Here is a tiny trained network, its code and every weight. The questions are about switching its units off for an input and a target symbol, where a switched-off unit gives its printed mean instead of its output.

import numpy as np


def w(rows, s, z=0):
    codes = np.array(rows[::2]) - 128.0
    scale = np.full(codes.shape[1], s)
    scale[-1] = z or s
    return codes * scale


def f(y):
    return y / 2 * (1 + np.tanh(0.7978845608 * (y + 0.044715 * y**3)))


def softmax(a):
    e = np.exp(a - a.max(-1, keepdims=True))
    return e / e.sum(-1, keepdims=True)


def log_softmax(a):
    a = a - a.max(-1, keepdims=True)
    return a - np.log(np.exp(a).sum(-1, keepdims=True))


def net(x, mask):
    ids = ['ΛΞαβδεημστψω'.index(c) for c in x.split()]
    T = len(ids)
    res = E[ids] + P[:T]
    u = 0
    for l in range(3):
        q, k, v = (res @ M[l].T for M in (Q, K, V))
        z = softmax(np.where(np.tri(T) > 0, q @ k.T / 3**0.5, -1e9)) @ v
        res = res + np.where(mask[u], z, O[l][:, -1]) @ O[l][:, :-1]
        u += 1
        y = f(res @ A[l][:, :-1].T + A[l][:, -1])
        res = res + np.where(mask[u : u + 4], y, B[l][:, -1]) @ B[l][:, :-1]
        u += 4
    return log_softmax(res[-1] @ U[:, :-1].T + U[:, -1])


Q, K, V, O, A, B = {}, {}, {}, {}, {}, {}
E = w([
[131,218,120,161,211],'Λ',
[141,144,103,57,117],'Ξ',
[72,110,67,35,161],'α',
[148,71,131,170,202],'β',
[2,141,173,158,105],'δ',
[103,45,49,148,150],'ε',
[228,197,144,179,125],'η',
[83,123,101,40,76],'μ',
[76,188,204,161,66],'σ',
[214,71,119,176,102],'τ',
[102,137,177,166,16],'ψ',
[138,73,89,59,78],'ω',
],0.0084)
P = w([
[169,127,165,2,162],'0',
[59,113,162,144,95],'1',
[76,113,155,150,101],'2',
[86,114,141,152,106],'3',
[93,115,130,155,109],'4',
[95,116,119,156,113],'5',
[100,120,113,158,117],'6',
[108,118,103,159,119],'7',
[110,119,94,160,123],'8',
[115,119,85,161,123],'9',
[114,120,76,161,129],'10',
[118,124,70,162,128],'11',
[121,128,60,163,127],'12',
[121,127,55,163,131],'13',
],0.0067)
Q[0] = w([
[104,128,125,239,119],'L0H0',
[158,106,90,11,144],'L0H0',
[116,109,97,220,128],'L0H0',
],0.011)
K[0] = w([
[174,89,95,228,186],'L0H0',
[99,123,134,10,86],'L0H0',
[180,77,82,176,185],'L0H0',
],0.012)
V[0] = w([
[251,131,137,153,190],'L0H0',
[179,78,68,121,195],'L0H0',
[160,177,179,2,109],'L0H0',
],0.0083)
O[0] = w([
[229,93,172,166,166,3],'L0H0',
[149,56,106,144,172,55],'L0H0',
[157,123,165,2,125,162],'L0H0',
],0.0081,0.0036)
A[0] = w([
[130,176,151,119,203,172],'L0N0',
[176,12,120,114,218,201],'L0N1',
[144,127,112,194,155,254],'L0N2',
[144,142,97,57,122,173],'L0N3',
],0.011,0.0057)
B[0] = w([
[147,193,144,92,197,134],'L0N0',
[123,65,156,208,149,149],'L0N1',
[129,155,82,254,127,213],'L0N2',
[110,87,144,26,116,254],'L0N3',
],0.0087,0.0046)
Q[1] = w([
[55,163,127,213,66],'L1H0',
[177,91,154,163,173],'L1H0',
[86,221,140,247,85],'L1H0',
],0.013)
K[1] = w([
[172,133,32,184,157],'L1H0',
[65,107,54,119,62],'L1H0',
[160,161,12,166,146],'L1H0',
],0.011)
V[1] = w([
[72,42,95,149,85],'L1H0',
[29,183,131,68,176],'L1H0',
[196,140,143,117,1],'L1H0',
],0.0097)
O[1] = w([
[121,90,2,121,93,159],'L1H0',
[33,150,151,97,150,255],'L1H0',
[217,166,154,84,11,96],'L1H0',
],0.0097,0.0038)
A[1] = w([
[98,65,37,77,86,251],'L1N0',
[94,244,141,94,2,167],'L1N1',
[21,128,146,167,182,242],'L1N2',
[69,216,123,86,45,96],'L1N3',
],0.0061,0.0032)
B[1] = w([
[115,30,51,36,112,221],'L1N0',
[203,218,77,135,124,250],'L1N1',
[59,150,137,191,254,221],'L1N2',
[122,195,63,108,160,239],'L1N3',
],0.0063,0.012)
Q[2] = w([
[131,165,31,245,69],'L2H0',
[146,172,213,2,161],'L2H0',
[143,43,70,29,162],'L2H0',
],0.006)
K[2] = w([
[175,184,13,255,88],'L2H0',
[122,172,252,33,137],'L2H0',
[229,13,168,89,230],'L2H0',
],0.004)
V[2] = w([
[109,50,142,33,33],'L2H0',
[106,221,1,121,121],'L2H0',
[201,191,247,150,130],'L2H0',
],0.0066)
O[2] = w([
[85,58,254,29,80,150],'L2H0',
[232,212,119,60,195,248],'L2H0',
[40,198,62,169,41,11],'L2H0',
],0.0065,0.015)
A[2] = w([
[197,107,93,98,2,159],'L2N0',
[38,146,74,163,58,254],'L2N1',
[225,151,109,196,160,178],'L2N2',
[152,173,36,117,128,89],'L2N3',
],0.0068,0.0053)
B[2] = w([
[174,1,72,92,82,182],'L2N0',
[212,180,224,216,111,153],'L2N1',
[89,134,204,162,54,248],'L2N2',
[27,129,72,130,68,212],'L2N3',
],0.008,0.016)
U = w([
[124,177,220,177,213,188],'Λ',
[18,113,226,142,51,119],'Ξ',
[39,78,120,117,172,62],'α',
[36,85,58,182,122,155],'β',
[102,142,18,102,221,3],'δ',
[254,84,67,119,237,207],'ε',
[251,188,247,176,51,239],'η',
[198,158,194,69,161,141],'μ',
[111,220,128,134,90,100],'σ',
[212,74,108,155,49,188],'τ',
[195,142,39,87,82,20],'ψ',
[96,60,139,107,84,47],'ω',
],0.0048,0.0042)

Each question gives the input, a string of symbols that net reads in full, and the target symbol t.
The units are the heads (3 rows each of Q, K, V and O) and the neurons (one row each of A and B). Each row of codes is followed by its name. A weight is (code - 128) times the scale printed after its matrix; where a second scale follows, it is the last column's (O, A, B and U).
mask holds one flag per unit, layer by layer, with each layer's heads first. A switched-off unit (its flag False) gives its mean, the last column of its rows in O or B, instead of its output. The means were averaged over made-up inputs and are rounded, as every weight is.
A unit's drop is (log p(t) with every unit on - log p(t) with that unit switched off) / (log p(t) with every unit on - log p(t) with every unit switched off).
The circuit of an input: a set's keep is (log p(t) with only the set's units on - log p(t) with every unit switched off) / (log p(t) with every unit on - log p(t) with every unit switched off). Starting from the 12 units with the biggest drops (on a tie, the unit counted first), units are removed one at a time, each time the one whose removal leaves the highest keep (on an exact tie, the one counted first), for as long as the keep stays at least 0.8.
units of the circuit, in order: the units of the circuit, biggest drop first
most important unit: the unit with the biggest drop
top k neurons: the k neurons with the biggest drops, biggest first
k most important neurons of layer l: the k neurons of layer l with the biggest drops, biggest first
input ψ σ τ μ ω ω, target ψ: most important unit -> L1H0
input η μ σ, target η: units of the circuit, in order -> (L1H0; L0H0)
input μ τ μ μ μ δ σ δ μ σ, target τ: 2 most important neurons of layer 1 -> (L1N2; L1N3)
input η τ Λ ε σ μ σ σ μ δ, target ε: units of the circuit, in order -> (L1H0; L0H0; L2H0; L0N2)
input σ β σ ψ τ ψ μ τ δ ε, target ε: units of the circuit, in order -> (L1H0; L2H0; L0H0)
input μ σ η σ σ μ ω Λ α μ μ, target μ: 2 most important neurons of layer 0 -> (L0N3; L0N2)
input μ Ξ σ μ ψ μ Ξ ψ Ξ β μ ε δ, target ε: units of the circuit, in order -> (L1H0; L2H0; L0H0)
input α ψ μ β δ ω δ δ Ξ, target α: top 2 neurons -> (L0N3; L0N1)
input Ξ ψ σ Ξ ε μ μ σ μ μ, target Ξ: units of the circuit, in order -> (L2H0; L0H0; L0N3; L1H0)
input η τ Ξ β μ β μ, target η: top 3 neurons -> (L2N1; L0N0; L2N3)
input Λ Λ μ η ε ε σ μ α σ, target ε: units of the circuit, in order -> (L1H0; L0H0; L2H0)
input σ μ ω μ β Ξ, target σ: top 2 neurons -> (L1N1; L0N0)
input σ σ μ σ ω, target σ: top 3 neurons -> (L1N1; L0N0; L1N3)
input τ τ τ μ ψ Ξ ψ ψ Ξ μ σ Ξ, target τ: most important unit -> L1H0
input μ ε β μ σ ψ μ μ ψ, target β: 2 most important neurons of layer 2 -> (L2N2; L2N3)
input Ξ Ξ μ σ, target σ: 2 most important neurons of layer 2 -> (L2N3; L2N0)
input μ μ σ, target σ: 2 most important neurons of layer 1 -> (L1N1; L1N0)
input σ σ Λ Ξ μ μ Ξ α μ Ξ β μ σ, target β: 2 most important neurons of layer 2 -> (L2N2; L2N3)
input ψ μ μ τ ε σ μ ψ β Λ ψ μ η ψ, target η: top 3 neurons -> (L2N2; L0N2; L1N0)
input δ ω μ ω δ τ μ μ Λ ω, target δ: 2 most important neurons of layer 0 -> (L0N0; L0N1)
input μ σ Λ μ μ Ξ σ δ Ξ Λ μ α Ξ, target μ: most important unit -> L0H0
input μ μ ψ ψ μ η Ξ δ Λ β, target β: top 2 neurons -> (L0N2; L2N2)
input α δ μ Λ μ σ μ μ, target α: top 2 neurons -> (L0N3; L0N1)
input α ψ μ Λ δ μ μ σ, target Λ: top 2 neurons -> (L0N0; L1N2)
input ψ Ξ τ Λ μ σ μ σ δ, target Λ: 2 most important neurons of layer 1 -> (L1N0; L1N2)
input μ μ ε ψ, target ε: 2 most important neurons of layer 1 -> (L1N0; L1N1)
input μ Λ ψ β, target β: top 3 neurons -> (L2N2; L0N2; L0N3)
input μ σ η τ μ α μ σ α Ξ ω μ μ ω, target μ: most important unit -> L2H0
